Below are the code and all the weights of a small trained network. Each question names an input and a class and asks about switching units off, where a switched-off unit gives its printed mean instead of its output.

import numpy as np


def w(rows, s, z=0):
    codes = np.array(rows[::2]) - 128.0
    scale = np.full(codes.shape[1], s)
    scale[-1] = z or s
    return codes * scale


def f(y):
    return np.maximum(y, 0)


def log_softmax(a):
    a = a - a.max(-1, keepdims=True)
    return a - np.log(np.exp(a).sum(-1, keepdims=True))


def net(x, mask):
    res = np.array(x, float).reshape(1, 3) / 4 @ E
    y = f(res @ A[0][:, :-1].T + A[0][:, -1])
    res = res + np.where(mask, y, B[0][:, -1]) @ B[0][:, :-1]
    return log_softmax(res[-1] @ U[:, :-1].T + U[:, -1])


A, B = {}, {}
E = w([
[66,160,101,50,73,193,132],'x0',
[153,43,135,200,54,180,111],'x1',
[115,131,254,125,120,127,126],'x2',
],0.0095)
A[0] = w([
[138,118,6,128,163,135,124,61],'neuron 0',
[118,126,242,105,124,142,128,41],'neuron 1',
[131,180,124,74,158,78,147,66],'neuron 2',
[143,110,114,161,163,98,124,130],'neuron 3',
[96,147,124,53,71,178,141,114],'neuron 4',
[150,127,158,161,146,101,127,103],'neuron 5',
[144,131,51,128,111,119,116,58],'neuron 6',
[132,134,41,137,122,107,131,135],'neuron 7',
[98,142,131,74,114,170,99,49],'neuron 8',
[97,136,122,120,104,129,152,87],'neuron 9',
[135,159,126,79,187,109,123,37],'neuron 10',
[112,148,125,66,58,181,136,45],'neuron 11',
[152,82,129,192,43,180,133,43],'neuron 12',
[117,156,135,84,188,99,129,130],'neuron 13',
[168,129,143,215,191,63,135,46],'neuron 14',
[118,144,251,91,109,129,118,102],'neuron 15',
[139,123,136,136,126,140,134,255],'neuron 16',
],0.016,0.0097)
B[0] = w([
[153,170,118,204,115,134,225,245],'neuron 0',
[144,134,90,210,119,169,235,198],'neuron 1',
[73,82,111,211,114,136,57,210],'neuron 2',
[172,110,136,70,134,142,130,197],'neuron 3',
[190,71,138,58,157,105,120,232],'neuron 4',
[162,108,113,86,165,151,142,178],'neuron 5',
[130,114,115,182,121,140,210,186],'neuron 6',
[151,196,170,145,117,135,178,235],'neuron 7',
[164,57,133,131,181,112,145,169],'neuron 8',
[158,96,119,138,142,132,127,144],'neuron 9',
[57,65,106,189,155,160,95,181],'neuron 10',
[182,63,123,95,206,125,135,192],'neuron 11',
[12,72,101,247,172,140,42,244],'neuron 12',
[60,126,134,134,102,136,54,223],'neuron 13',
[202,21,120,90,206,110,154,230],'neuron 14',
[150,209,120,198,113,126,215,233],'neuron 15',
[105,230,163,5,33,99,72,254],'neuron 16',
],0.023,0.0098)
U = w([
[157,213,96,171,90,150,241,79],'0',
[208,77,104,43,193,102,121,110],'1',
[26,121,84,170,119,142,44,80],'2',
[126,254,145,4,15,82,84,250],'3',
],0.0074,0.011)

Each question gives the input, the list of numbers given to net, and the class t.
The units are the neurons (one row each of A and B). Each row of codes is followed by its name. A weight is (code - 128) times the scale printed after its matrix; where a second scale follows, it is the last column's (A, B and U).
mask holds one flag per neuron, in row order. A switched-off neuron (its flag False) gives its mean, the last column of its row in B, instead of its output. The means were averaged over made-up inputs and are rounded, as every weight is.
A unit's drop is (log p(t) with every unit on - log p(t) with that unit switched off) / (log p(t) with every unit on - log p(t) with every unit switched off).
The circuit of an input: a set's keep is (log p(t) with only the set's units on - log p(t) with every unit switched off) / (log p(t) with every unit on - log p(t) with every unit switched off). Starting from the 12 units with the biggest drops (on a tie, the unit counted first), units are removed one at a time, each time the one whose removal leaves the highest keep (on an exact tie, the one counted first), for as long as the keep stays at least 0.8.
units of the circuit, in order: the units of the circuit, biggest drop first
top k neurons: the k neurons with the biggest drops, biggest first
drop when u is switched off: that unit's drop, to one decimal
input [-8,-6,-4], class 1: units of the circuit, in order -> (neuron 14)
input [-7,-8,-1], class 2: top 4 neurons -> (neuron 2; neuron 13; neuron 10; neuron 4)
input [-5,-2,4], class 1: top 2 neurons -> (neuron 14; neuron 0)
input [2,4,3], class 2: top 3 neurons -> (neuron 12; neuron 0; neuron 7)
input [2,6,-5], class 2: top 3 neurons -> (neuron 12; neuron 15; neuron 1)
input [2,4,1], class 2: top 2 neurons -> (neuron 12; neuron 7)
input [-5,5,-1], class 1: top 3 neurons -> (neuron 14; neuron 2; neuron 13)
input [8,-7,-7], class 1: top 2 neurons -> (neuron 4; neuron 11)
input [6,7,6], class 2: top 2 neurons -> (neuron 12; neuron 0)
input [7,-7,-1], class 1: top 2 neurons -> (neuron 4; neuron 11)
input [5,-6,-1], class 2: top 2 neurons -> (neuron 2; neuron 13)
input [3,3,-1], class 3: top 3 neurons -> (neuron 14; neuron 2; neuron 10)
input [-3,-1,2], class 3: drop when neuron 12 is switched off -> 0.1
input [-2,-1,3], class 3: top neuron -> (neuron 0)
input [2,-1,-3], class 3: drop when neuron 1 is switched off -> 0.2
input [2,-3,0], class 3: drop when neuron 12 is switched off -> 1.0
input [-3,3,-3], class 3: drop when neuron 15 is switched off -> 0.2
